Below are the code and all the weights of a small trained network. Each question names an input and a target symbol and asks about switching units off, where a switched-off unit gives its printed mean instead of its output.

import numpy as np


def w(rows, s, z=0):
    codes = np.array(rows[::2]) - 128.0
    scale = np.full(codes.shape[1], s)
    scale[-1] = z or s
    return codes * scale


def f(y):
    return np.maximum(y, 0)


def softmax(a):
    e = np.exp(a - a.max(-1, keepdims=True))
    return e / e.sum(-1, keepdims=True)


def log_softmax(a):
    a = a - a.max(-1, keepdims=True)
    return a - np.log(np.exp(a).sum(-1, keepdims=True))


def net(x, mask):
    ids = ['αβγεζηθλξπτφω'.index(c) for c in x.split()]
    T = len(ids)
    res = E[ids] + P[:T]
    r = res
    for j in range(2):
        rows = slice(3 * j, 3 * j + 3)
        q, k, v = (r @ M[0][rows].T for M in (Q, K, V))
        z = softmax(np.where(np.tri(T) > 0, q @ k.T / 3**0.5, -1e9)) @ v
        o = O[0][rows]
        res = res + np.where(mask[j], z, o[:, -1]) @ o[:, :-1]
    y = f(res @ A[0][:, :-1].T + A[0][:, -1])
    res = res + np.where(mask[2:18], y, B[0][:, -1]) @ B[0][:, :-1]
    return log_softmax(res[-1] @ U[:, :-1].T + U[:, -1])


Q, K, V, O, A, B = {}, {}, {}, {}, {}, {}
E = w([
[95,124,205,145,122,144,121,188,169,86,3,151],'α',
[104,139,181,149,151,199,127,109,141,110,163,196],'β',
[166,140,194,116,135,138,126,82,140,111,183,176],'γ',
[102,164,199,89,155,124,179,183,203,129,97,125],'ε',
[144,107,172,122,117,163,185,142,64,123,133,99],'ζ',
[132,129,199,135,94,151,122,82,94,86,139,133],'η',
[186,145,119,88,132,141,206,127,74,142,128,190],'θ',
[176,94,131,157,111,123,180,130,113,162,229,82],'λ',
[148,130,111,160,112,76,183,190,185,155,102,110],'ξ',
[116,117,96,139,104,94,175,195,173,143,110,213],'π',
[166,119,90,185,80,122,157,109,74,131,137,138],'τ',
[100,128,119,91,122,169,213,116,104,137,214,166],'φ',
[75,137,155,173,85,110,163,153,212,133,161,83],'ω',
],0.019)
P = w([
[149,55,206,157,214,128,101,117,100,166,102,153],'0',
[198,113,138,156,148,182,114,164,140,40,132,119],'1',
[159,150,159,172,164,138,108,204,101,46,160,146],'2',
[132,35,155,147,166,117,188,80,151,137,87,142],'3',
[163,150,102,140,96,167,151,157,159,48,135,118],'4',
[122,181,129,166,111,110,160,185,120,59,161,147],'5',
[102,72,141,136,110,100,223,74,163,155,91,151],'6',
[140,186,73,123,36,157,178,144,182,64,141,115],'7',
[91,226,106,161,62,91,204,177,133,78,172,147],'8',
[71,108,108,125,61,80,253,59,179,172,104,152],'9',
],0.021)
Q[0] = w([
[195,113,76,92,73,219,145,133,198,53,129,101],'h0',
[139,161,58,68,144,182,9,153,119,176,117,75],'h0',
[109,247,128,135,136,98,77,203,73,111,183,116],'h0',
[75,227,149,150,162,65,73,190,37,147,170,125],'h1',
[206,154,49,56,71,234,67,171,180,75,137,81],'h1',
[86,114,90,81,180,94,39,109,93,187,104,114],'h1',
],0.014)
K[0] = w([
[101,141,131,119,126,74,115,205,215,137,83,123],'h0',
[174,96,148,136,250,137,62,164,119,109,123,124],'h0',
[167,75,193,145,225,138,111,117,120,160,103,154],'h0',
[165,69,178,133,217,174,107,77,68,141,122,146],'h1',
[118,102,173,130,180,99,97,211,183,120,78,126],'h1',
[161,116,125,138,208,165,84,124,76,101,152,118],'h1',
],0.019)
V[0] = w([
[122,60,71,151,48,131,90,104,65,106,167,217],'h0',
[155,155,117,121,164,94,86,97,233,104,141,253],'h0',
[24,133,129,54,163,207,171,121,140,108,196,142],'h0',
[24,153,174,178,96,168,80,73,123,73,65,108],'h1',
[155,181,129,51,144,121,169,133,73,107,10,185],'h1',
[202,171,224,17,138,47,135,60,122,81,162,40],'h1',
],0.011)
O[0] = w([
[41,92,117,152,134,119,98,189,59,98,181,162,1],'h0',
[129,82,192,127,86,51,80,173,184,150,123,211,226],'h0',
[220,100,190,145,234,115,89,171,112,141,120,84,162],'h0',
[48,82,154,204,190,137,131,67,97,72,140,141,103],'h1',
[184,62,100,19,143,138,105,108,193,71,117,130,86],'h1',
[134,182,147,77,132,4,190,108,100,86,151,136,7],'h1',
],0.012,0.0055)
A[0] = w([
[111,73,103,97,191,61,103,6,146,190,86,105,14],'n0',
[69,106,96,123,140,142,143,49,132,178,74,132,81],'n1',
[138,218,124,138,160,114,166,125,130,93,127,96,99],'n2',
[61,40,107,47,136,107,86,94,124,189,123,112,53],'n3',
[107,193,125,127,105,153,102,222,85,99,168,112,7],'n4',
[122,147,146,145,113,133,130,122,199,63,149,116,169],'n5',
[149,105,59,76,119,127,36,178,130,70,146,138,52],'n6',
[136,139,124,149,170,118,151,42,118,221,62,145,47],'n7',
[69,112,138,96,225,85,146,51,85,184,95,66,70],'n8',
[47,57,136,163,180,122,162,62,100,210,111,135,65],'n9',
[165,175,87,167,118,148,159,180,128,102,147,100,130],'n10',
[155,236,72,110,98,142,112,151,121,41,144,106,31],'n11',
[148,180,110,133,151,90,139,164,89,16,171,114,76],'n12',
[47,76,117,142,158,113,116,150,68,80,158,125,129],'n13',
[105,78,140,70,158,64,169,56,136,188,74,136,130],'n14',
[101,167,111,185,135,169,117,135,119,132,128,122,124],'n15',
],0.011,0.013)
B[0] = w([
[8,146,93,131,120,121,179,204,67,176,16,136,147],'n0',
[120,73,169,179,106,134,93,199,118,118,227,143,175],'n1',
[132,35,132,82,81,164,126,102,67,134,163,114,201],'n2',
[201,150,129,26,155,17,110,139,37,85,11,151,149],'n3',
[188,126,128,179,154,104,89,2,205,86,168,175,154],'n4',
[145,133,64,72,159,120,168,131,62,163,135,141,249],'n5',
[85,158,179,190,125,126,188,62,145,133,151,43,190],'n6',
[69,99,116,74,176,131,203,167,183,119,126,24,197],'n7',
[159,76,47,210,102,68,156,141,162,80,101,245,164],'n8',
[149,222,172,44,105,103,63,146,155,68,113,114,215],'n9',
[89,190,223,116,154,170,52,63,97,64,64,188,212],'n10',
[93,85,113,201,148,12,88,233,93,125,205,80,174],'n11',
[53,88,142,83,122,157,90,156,239,215,24,117,169],'n12',
[167,197,68,151,168,130,136,120,171,199,94,90,174],'n13',
[100,123,111,190,120,150,10,59,110,152,221,86,202],'n14',
[164,97,106,66,121,59,183,122,102,156,123,125,214],'n15',
],0.0085,0.017)
U = w([
[125,86,70,134,140,149,151,99,157,54,119,152,200],'α',
[174,130,120,206,180,140,114,198,89,176,157,105,208],'β',
[139,86,157,96,70,89,122,120,171,158,89,186,62],'γ',
[194,153,91,79,130,102,80,56,154,125,126,78,92],'ε',
[78,115,129,104,129,168,56,156,106,114,127,80,87],'ζ',
[90,158,103,127,164,143,117,98,160,202,76,87,61],'η',
[121,164,146,146,140,92,164,140,185,74,156,58,129],'θ',
[111,111,162,166,93,87,64,89,133,128,176,140,53],'λ',
[151,253,54,103,74,178,81,196,110,108,123,109,254],'ξ',
[118,139,144,181,48,198,95,105,193,188,157,96,134],'π',
[127,197,73,187,149,100,97,59,179,100,117,119,122],'τ',
[131,214,166,104,159,185,61,102,192,108,111,112,60],'φ',
[111,183,170,143,123,146,188,73,77,165,106,122,176],'ω',
],0.0047,0.006)

Each question gives the input, a string of symbols that net reads in full, and the target symbol t.
The units are the heads (3 rows each of Q, K, V and O) and the neurons (one row each of A and B). Each row of codes is followed by its name. A weight is (code - 128) times the scale printed after its matrix; where a second scale follows, it is the last column's (O, A, B and U).
mask holds one flag per unit, heads first, then neurons. A switched-off unit (its flag False) gives its mean, the last column of its rows in O or B, instead of its output. The means were averaged over made-up inputs and are rounded, as every weight is.
A unit's drop is (log p(t) with every unit on - log p(t) with that unit switched off) / (log p(t) with every unit on - log p(t) with every unit switched off).
The circuit of an input: a set's keep is (log p(t) with only the set's units on - log p(t) with every unit switched off) / (log p(t) with every unit on - log p(t) with every unit switched off). Starting from the 12 units with the biggest drops (on a tie, the unit counted first), units are removed one at a time, each time the one whose removal leaves the highest keep (on an exact tie, the one counted first), for as long as the keep stays at least 0.8.
units of the circuit, in order: the units of the circuit, biggest drop first
most important unit: the unit with the biggest drop
k most important neurons: the k neurons with the biggest drops, biggest first
which heads matter: for each layer, one digit per head in row order, 1 if its drop is at least 0.15 and else 0, layers parted by /
input φ λ η λ, target ω: units of the circuit, in order -> h1; h0; n10
input ε ω β ζ, target θ: which heads matter -> 01
input ξ β ε φ ω ω ω β φ β, target β: which heads matter -> 10
input λ φ λ β φ ξ θ, target β: units of the circuit, in order -> h0
input λ γ λ ω β η ε, target τ: 2 most important neurons -> n8; n13
input β ω π ε θ λ ζ ω ζ, target ζ: which heads matter -> 11
input ξ η γ τ β φ, target τ: which heads matter -> 10
input ω α β λ ζ ω ζ β γ, target ζ: units of the circuit, in order -> h0; n11; n12; n2
input γ θ β ξ β ε γ η γ β, target τ: 2 most important neurons -> n13; n8
input β γ β τ α η ω φ τ, target ω: which heads matter -> 01
input ξ ω α γ η β, target γ: units of the circuit, in order -> h1; n12; h0
input π ω β λ π, target π: units of the circuit, in order -> h1; n6
input η ζ β ξ ε, target ε: which heads matter -> 11
input ζ β φ, target ζ: which heads matter -> 11
input α η β β β τ β, target ξ: which heads matter -> 10
input ω λ τ φ π θ, target φ: which heads matter -> 10
input η θ θ, target η: most important unit -> n12
input ω ξ ζ, target ω: which heads matter -> 11
input β ω τ γ φ, target ω: which heads matter -> 01
input α α γ ζ π ζ ζ θ ω, target ζ: units of the circuit, in order -> h0; n11; n2; n10
input γ ε γ φ β, target ε: units of the circuit, in order -> h0; h1
input η ξ β τ ω, target ω: which heads matter -> 01
input η φ φ, target η: units of the circuit, in order -> n12; h1; n13
